Table B holds the same points as the rows below and some others, measured another way and shuffled. Each row below is followed by which row of B it is.
B:
0: [-176  288 -182  214  118 -396  167  140 -107   46  133  203  118   89
  -72   35   12  -96  128  -49 -251  -45    5  176 -103 -179  -85   60
   32  157]
1: [-251  244 -300  407  -51  -62  -73  385  240  325   64  382 -228  297
  -73   29  -29 -118  162 -356 -258    7  102   69  153   70  -51 -113
   65  326]
2: [ 261 -179  106 -276  -39   38 -187 -160  -71 -206   81 -195    2   29
  134  -48  164  -15 -206   50   83   42  155 -112   67  -48   -9  216
   26 -124]
3: [ -69   21  -27   64  156  -38  131    8 -178   38   -4  -35   15  -67
 -274 -105   18   52  -60   16 -144   57 -172   86  -48  236  222   -7
 -114  -93]
4: [-251  181 -204  139  101 -433  164   66  -51   27   83  134  145  129
 -224   15   75  -43  144  -28 -197  -68   37  224 -139  -34   65  -48
  -24   66]
5: [  14  252 -155  275   37 -297  -34  257  191  108  -76   61  171  168
 -137  151  -94   31  223  153  -66  -11  126   39  190   18  -93  -17
 -133  238]
6: [-175  -70 -195 -102   47 -153   22 -104 -167 -105   38  -94   31   48
 -169  -81  164   51 -104   73   39  -61  -44   -1  -16  196  401  -92
 -100 -202]
7: [-113  136 -231   17   70 -306   96  128  136  195  102  110 -119   16
 -199  -43   72  101  -30 -138 -253  -49  117  113  -53   67   31   18
  -69   11]
8: [  39 -165   -2  -77 -121  197 -288  -20  -46 -156   43   -8  -45  239
  233   45  125 -216  -54 -107  121   90  127 -114  196  -48   23   54
  181  113]
9: [-278  120 -358   18  139  -38  128  102 -176  185   14  244 -157   25
 -199  -71    4 -114  -31 -337 -351   25 -129   40  -19  167  201 -112
    2  170]
10: [ -40 -125  -45   67 -116   37 -192 -139   -9 -156   12  -81  -16  338
 -218 -190  220  -52  -10  -78   86  -69  108    0   13  296  331 -113
 -118 -228]
11: [ 301  -72 -142 -259 -127    9 -458 -136 -140 -448 -224 -135  432  407
  353  288   11 -388  174  196  278   22  318 -338  421 -225 -110   32
   35  422]
12: [ -34  -36  -55   54    3  269  -91    0 -257  -28   84   98 -197  102
   62 -155   76 -177 -153 -271 -121   70 -122  -81   54  100  155   42
   89    2]
13: [-157   60 -276  116  -25  -30  -78  200  163  210   37  113 -224  110
 -114  -25   45   69  -46 -140  -85  -13   57  -42  164  211  195  -97
  -53   36]
14: [-275  142 -272   55  168 -119  212  131 -117  237   87  263 -178  -28
 -233  -94   18  -62  -31 -354 -423   34 -110  151 -123  118  109  -45
   23  130]
15: [ 115 -193  404  109   -1  113  -97  -14  -35 -207  -20 -157  259  140
   -6  110   42 -133  127  179  136  238   19  172   47  -28 -142  129
  155   74]
16: [ -45   93 -353  -67   78   52  -48  -28 -246    9  -94  108  -50  131
 -145 -105   -2 -164  -39 -234 -221  -40  -58 -160  107  212  248 -106
 -137  135]
17: [ -38 -344  232   80 -217  118 -306  -89  268 -194  -55 -104  133  528
 -193   25  246 -178  228  -59  206  125  297  195   62  215   58 -123
  111    6]
18: [ 255  -58  208  103  -66   45 -238  -23  -34 -255  -37 -191  236  192
  102   65   34  -77   58  271  224   73  102  -68  198  -44  -55  136
  -16   12]
19: [ 177 -237  260 -147  -36   26 -102 -151   -4 -162  143 -236  -35   -4
   -2 -117  217   94 -213   94  113   64   99   47  -50   46   51  204
   31 -303]
20: [ -61 -245   -2 -305   25  195  -81 -183 -316 -211   22   26   32  129
  113   14  145 -336  -76 -262  -79  166    5    7  -17  -63   42   43
  254  178]
21: [ 315 -125  -77 -433  -37   13 -241 -221 -179 -268   57 -190   12   32
  259  -36  154  -74 -260   34   84  -25  195 -283  135 -125   18  217
   -4  -55]
22: [-182   46  -88  184   93  -46   75  199  -22  138   64   13  -84  -82
  -94   19   -7  117  -69   92  -16   68 -153   53  101  148  207  -22
  -14  -48]
23: [-233  121 -290  396 -119  -64 -177  220  296  165 -131  204  -22  509
 -364   -6   32  -99  309 -200  -80  -47  167   71  182  360  199 -319
 -140  197]
24: [-121  396 -130  447   96 -297   97  292  -54   98   72  285  144  166
    4  105 -107 -174  246  -47 -253    2  -15  152   25 -221 -230   66
   60  340]
25: [  35 -225   33 -288    0  117 -117 -216 -257 -254    9  -54   85  154
   68  -19  162 -272  -63 -159  -27  109   63  -16  -10  -28   42   65
  153   85]
26: [-279  176 -234  116  151 -317  171  191  -90  103   59  132   87  -39
  -53  135  -34  -12   65   51 -138   24  -85  128   14  -75   70  -24
   47  165]
27: [  31  352 -114  385   70 -349    4  290  118   74  -81  120  285  188
  -92  199 -155  -53  321  182 -110    6   99   80  172 -110 -223   26
  -94  355]
28: [  33   23  -25   63   80    0   11   41  -78   35   11  -67  -46  -43
 -148  -92   24   91 -108   52  -60   26  -85  -16   55  193  181   41
 -118 -114]
29: [-189  -70 -185   19   -4 -132  -13  -53   38   12   17  -54  -54  151
 -340 -135  178  108  -43  -24   -4  -67   30   66  -26  349  411 -162
 -159 -232]
30: [ 188 -272  106 -274 -112   -4 -320 -112  116 -287 -116 -197  280  283
  141  227  120 -182  115  153  237  137  336  -47  225  -93 -132   61
  126  214]
31: [ -39  -14  -99  167  -92  240 -221  125  -35   29   76   81 -232  183
  127  -74   65  -93 -120 -161   38   35  -14 -142  215  114  165   -2
   64    4]
32: [  25 -187  -53 -302    2  143 -153 -215 -339 -285  -22   -6  116  186
  139   13  130 -355  -45 -189  -35  100   51  -82   37  -74   42   42
  171  185]
33: [ -54  209 -149  299   40 -191  -11  260  170  161  -57  112   64  154
 -186   90  -79   12  190   34 -122   20   63   71  149  104  -32  -56
 -100  212]
34: [ -55  340 -139  292  138 -282  157  165  -78  116   36  255   94  138
 -212  -41  -58 -153  196 -196 -413  -16    3  177 -105  -66 -174   52
  -49  257]
35: [ 127  -87  213  139  -14   44  -69    8   50  -28  104 -181  -79    3
 -120 -143  115  170 -149  141   87   40  -12   46   17  182  125  133
  -83 -305]
36: [ 319  -62  -99 -380   -5   -4 -199 -186 -201 -218   63 -181  -27  -31
  228  -71  119  -22 -295   51   44  -52  135 -295  134  -96   54  228
  -56  -96]
37: [ -61  321 -236  320   -5 -229  -19  264  139  204  106  307 -111  235
  -55  -27   -7 -109  130 -273 -311  -60  150   75   36  -82 -175   38
    0  243]
38: [ -29  189 -145  294   34 -151  -61  256  140  107 -106   39  130  152
 -140  135 -105   28  191  165   -5   23   33   -3  245  122   31  -73
 -135  200]
39: [-101 -381  118 -426   16  -80  -68 -207 -170 -339   49 -218  268   22
  186  226  202 -146  -54  192  235  185   98   92   10 -185   48   81
  293   48]
40: [ -56 -354   80 -214 -139  163 -263  -20  146 -104   41  -45  -42  238
  157  141  193 -175  -11 -131  141  188  238   44  143  -26  -37   17
  298  148]
41: [-103 -283  -58 -319  -31  236 -182 -126 -188 -167  -25   91   18  242
  154  100  136 -408    8 -337  -64  197  107   -6   79  -53  -12  -19
  317  333]
42: [ -98  -39  -95  -80   89  -85   23  -49 -286 -149   78 -110   72  -82
   77   18   78   13 -162  193  110   15 -133  -60   63   -8  265   47
   11 -127]
43: [ -26 -158   70 -158   45  -98  -17 -181 -302 -299  125 -217  148  -39
   97  -23  178    4 -179  242  190   14  -67   -3  -28  -61  233  116
   54 -248]
44: [-172  255 -261  146  134 -225  159  127 -116  153   48  288  -27  109
 -203  -57  -12 -155  100 -314 -427  -14  -19  140 -107    2  -42  -15
   -7  239]
45: [ 239 -187  370  -12  -18   76 -105  -50   39 -132  103 -230   17   -7
    9  -57  132   87 -131  152  113  132   69   77    8   20  -67  243
   48 -202]
46: [ 286  -51  199   93  -72   59 -267  -13  -27 -257  -59 -188  249  209
  139   98   14 -105   73  269  229   78  116 -100  234  -66  -97  148
   -5   66]
47: [ 218 -106  106 -186   28  100 -108 -140 -225 -201   57 -126   33    4
  122  -60   98  -96 -167    5   -2   75   23  -95   38  -54   -8  202
   45  -47]
48: [  72 -458  375 -358  -25  -20  -25 -190  155 -109  206 -301  -84  -99
  -61  -64  323  185 -257   62  115  171  180  229 -169   45   13  226
  171 -363]
49: [ 151  339 -307  -24   72 -390   14   82    3   75   96  171   -8   79
   10  -33   10  -55   -2 -165 -347 -139  212  -58   -8 -204 -227  172
 -100  193]
50: [-315  203 -285  363  -13  -49    5  340  184  351   98  389 -284  237
 -149  -32    6 -102  114 -426 -322   17   45  131   56  121    9 -121
   83  245]
51: [-137  222 -161  196  151 -225  175  130  -72  137  -13  191   74   88
 -305  -27  -42  -86  156 -161 -353   26  -49  187  -84   86  -17  -37
  -66  196]
52: [-129  232  -53  453  103 -114   78  326   75  194  -82  148  116  118
 -232  108 -153  -30  249   52 -157  103  -97  156  128  124  -40  -71
  -53  259]
53: [  10   24  -17   94   58  -90   38  158  170  201   83  -67 -179 -114
 -190  -73   39  268 -153   75  -61   31   -7   47   60  218  135   65
 -119 -182]
54: [  50    0 -126 -137   97 -119   44   58   32  132   96  -98 -180 -202
  -94  -76   62  248 -267   62  -77    0  -10  -61   55  150  170  103
 -125 -191]
55: [  20  -74  138   26  115   60  102 -101 -223  -48   89  -95  -54  -67
 -224 -216  111   52 -168  -35 -113   65 -163  103 -138  210  201  100
  -62 -258]
56: [ 223    0 -286 -409   52 -111 -115 -122 -142  -79   43 -157 -101 -129
  117  -72   93  114 -332   60  -11 -100  105 -317  150   23  182  144
 -164 -129]
57: [-189  245 -220  283    7 -355   56   65   45   58   76  240   60  355
 -315 -109  112 -148  231 -253 -304 -125  149  220 -160   47   11  -92
  -72  101]
58: [-124  305  -64  673  -84 -209  -63  311  317  191   -2  287   43  498
 -340  -38   -6 -119  404 -192 -222  -44  177  256   18  131 -136 -118
  -79  219]
59: [-228   77 -258  231  -37    5  -66  292  228  300   59  188 -298  127
 -126  -20   29   63  -22 -200 -121   18   37   10  168  224  169 -116
   -9   69]
60: [-104  123   70  318   66 -269  166  246  318  298  148   69 -139  -18
 -354  -80   54  244   40  -34 -224   46   57  322 -119  156  -54   66
  -62 -110]
61: [ -84 -367   50 -453   -7  -87 -101 -247 -172 -365    9 -206  288  106
  147  199  222 -187  -20  137  210  138  143   66   12 -148   79   37
  244   69]
62: [  62  221 -455 -206   63 -327  -34   85   66  138   18  121  -83   28
   -9   21   18    5  -67 -150 -269 -119  228 -158  111  -62  -45   59
 -121  199]
63: [  78 -261  154 -292   28   48  -87 -199 -187 -277  -31 -145  224  113
   37   82  123 -205    5   14   49  165   86   61   -2  -62  -37   94
  157  106]
64: [ -57   38 -104   31  116  -36   72   27 -146   48    8  -19  -36  -52
 -186  -85   20   55  -92    5 -118   31 -129    9   18  198  221   -7
 -107  -71]
65: [ -21  395   31  628   83 -220   90  338   89  171  -11  274  156  244
 -223   45 -149 -136  360  -69 -303   49   -1  249    4  -46 -298   39
  -39  332]
66: [  93 -215  370   56    5  117  -90  -26  -26 -182  -22 -149  220  131
  -25   94   59 -127  102  134  112  235   28  171   39   -3 -116  118
  154   68]
67: [-229  211 -327   83  145 -157  148  132 -138  177   19  298  -72   84
 -190  -37  -17 -174   73 -354 -419   11  -54  100  -62   50   31  -68
   20  274]
68: [  88   24  209  339   -1  162 -128  102 -131 -132  -17  -54  142  159
   47   26  -36 -114   80  165  123  118 -103    5  167   27    2   83
   35   50]
69: [  10  -16   30  375 -152  174 -273   67   87  -66  -53    7   -6  426
 -149 -103   83 -111  130  -51  104    2   72  -17  171  278  187 -115
  -82  -36]
70: [  58   74 -307 -216   73 -210  -16   50   53  116   26  -41 -117  -95
  -59  -17   44  168 -182   19 -116  -69  104 -146  123   94  132   56
 -159  -32]
71: [-241  -99 -142 -119  100 -219  133  -69  -96   -3  101 -123  -37  -98
 -237  -87  182  188 -179  107   13  -28  -78   99  -97  220  411  -60
  -82 -306]

[-134 -205  -10  219  390 -304 -567  160 -395   38  191 -174 -100 -219
  -96   59 -295  517 -564 -112  143  107  114 -712 -119  327   34  195
  332] : 39
[ 220   91  133  178  412 -148 -292  259  -42 -191  263 -440   54  239
  312  198 -197  351  -78  114 -131  212  117 -467  224  303  539  235
  378] : 27
[ -87  -85  292  -72  609 -126  272   34 -168   86 -104  231 -444 -431
  105  115 -169  319 -360  294  -12  -24  128  -90  -17 -112  147   67
  462] : 22
[-350 -209  306   -5  522   60  264  344  -33 -131 -178  -16 -310 -366
   63  162 -114  153  -68  178   32   34  442 -132    2 -160  324  267
  464] : 40
[ 359   88 -204 -423 -134  -92  443 -200  318  -30  175   -3 -123  260
  135 -160  429 -191  209  341 -186 -149  186    3  278 -258  246  137
  373] : 46
[-208  -88  462  -76  421 -216  529  -66 -215  158  123  368 -379 -378
 -118 -243 -178  177 -233  109 -309  199  143  -10  -64    4  -11   34
   -9] : 67
[ -48 -300  -99  125  308 -364 -626   99 -457 -138  263  -77 -130 -285
 -202   48 -449  473 -358 -179   55    7  -79 -549  -15  280 -115 -125
  108] : 71
[  90 -152 -701 -613 -312 -199  146 -223 -172  -85  437  470  -87   12
 -437 -155  255 -342  -21    1  509 -749 -115   19  -16 -363 -344   52
  179] : 48
[ 286  192 -298 -311 -219 -425  418 -464  -52   19  111  630 -187 -130
  -97 -333   80 -249  -93   94 -377 -239 -357  276 -165   76 -369  -98
 -145] : 3
[-287 -117 -271  200  -60 -231 -485  444 -259 -260  769 -451  593  528
 -223  -43  -18   44   34 -389  298  137  338 -796    1  430  248  632
   43] : 36
[ 201  246 -111  -85  130 -179  342 -139  163  -98 -407  302 -273 -249
  309   41   58 -116 -148  315 -350 -134  -78  205 -184   57   66  145
  332] : 68
[-263 -134 -319  195  -57 -277 -531  416 -280 -272  755 -412  586  495
 -226  -15  -54   79   25 -381  285  111  272 -784    6  423  184  556
   26] : 49
[ -50  -94 -217 -396   48 -230  431  -99 -125   14  473  342    4   89
 -192 -111  194  -76   46  146  193 -267  106  -51  116 -250  -91  138
  204] : 54
[-366  -83  -85  227  177   48 -282  506  -46 -329 -187 -279   32 -146
   13  160 -109  -60 -132 -142  162  -24  381 -381 -265  229  317  590
  353] : 59
[ -84 -285    4  144  463 -365 -484   80 -413    1  130  -46 -205 -356
  -70  107 -370  591 -480  -13   43   65   24 -577  -20  205  -58  -65
  311] : 43
[ 128  -70  114 -112   45 -243  491  -56  416  -53  134 -298   85  288
  302 -173  395  137  399  370 -682  466  513 -222  423  -93  352   89
  286] : 11
[-371  -47  427  105  402   14  206  276 -184   14   -9   60 -309 -333
 -119 -113 -202   32 -314  -66  -16  144  324 -195 -250  133  255  438
  147] : 12
[  41 -150 -506 -171 -203 -519   27 -388  -55   76  -75  351 -110 -276
 -116 -247  195   80 -246  106 -272 -110  -38 -189 -174   27 -495  -84
  150] : 61
[  65 -147 -278 -364  -75 -315  245 -425  -42  368   57  319 -349 -246
 -194 -349  390   97 -469  227    8 -177  172 -262 -112 -211 -289   97
  408] : 26
[-282  -61  387  119  300 -150   95  130 -289   85  219   77 -220 -237
 -222 -268 -245  109 -354 -168 -137  234  195 -294 -221  267  109  305
  -50] : 9
[  51 -300  -63 -136  162 -407   28 -227 -157  -17   34  217 -315 -390
 -108 -143 -131  336 -115  132 -376   50   -7 -156  108  -49 -269 -369
   78] : 6
[ -64 -101 -240   90  161 -118 -606  401 -355 -362  477 -252  165  144
 -177  177 -328   90  -98 -287  403 -203    3 -511  -13  299  227  316
  145] : 19
[ 171  -93  -33  189   86   63 -631  433   62 -638 -105 -574 -128  -40
  101  160 -395    2  228 -200 -242   33   81 -264  129  307  490   47
   79] : 17
[ 188 -207 -599 -319 -342 -494  -45 -490  -47   68    8  340 -210 -265
 -237 -330  230   28 -209   74 -242 -238 -110 -161  -86  -56 -554 -238
  106] : 4
[  67   -9  262 -199  352 -248  478 -162 -155   62  200  371 -340 -228
  -24 -141 -143  146  -96  205 -274   26  -33   89   91  -67    8 -110
   63] : 64
[-131 -174 -139 -334  -88  -11  414  -14  180  -30    5   72 -211  -85
 -131 -195  362 -204   85  160   -7 -149  435  -73   31 -320   73  257
  333] : 13
[ -92  -10 -131 -426 -352 -203  686 -438   53  335  113  520 -330 -196
 -389 -671  464 -388 -242   43 -193 -138  194   69 -292 -173 -327  257
  -36] : 20
[-161 -253   53 -150  365 -238  207   82 -231 -114  264  210 -131 -198
 -101   62 -171  235   26  118   21  -52  124 -116  156 -139  -13  -58
  184] : 7
[-315 -252  123  -49  310 -294  323  214 -138 -122  539  -18  248  167
  -71    5    2  240  241   75  -74  233  385 -315  269  -45  136  164
  123] : 62
[-246 -100 -302 -336 -327   40  441  -88  231   37 -290  227 -304 -269
 -229 -341  500 -482 -108   70   41 -294  436   14 -329 -284  -93  466
  318] : 50
[-147   -3    3  200   18 -197 -404  204 -321  -78  429 -174   67   70
 -280 -236 -230   19 -334 -387   44  121   79 -545 -253  499  115  443
 -113] : 44
[-101 -121 -355   93  149 -518 -167 -144 -237  -49 -217  345  -76 -441
   19   47 -133  276 -388   74 -187  -56 -119 -217 -294  221 -407  -26
  217] : 0
[  32   99  -38  130  105 -279 -220   87 -249 -131  305    6   41   33
  -71 -100 -255   52 -211 -183 -122   64 -104 -300 -160  438   76  240
  -61] : 34
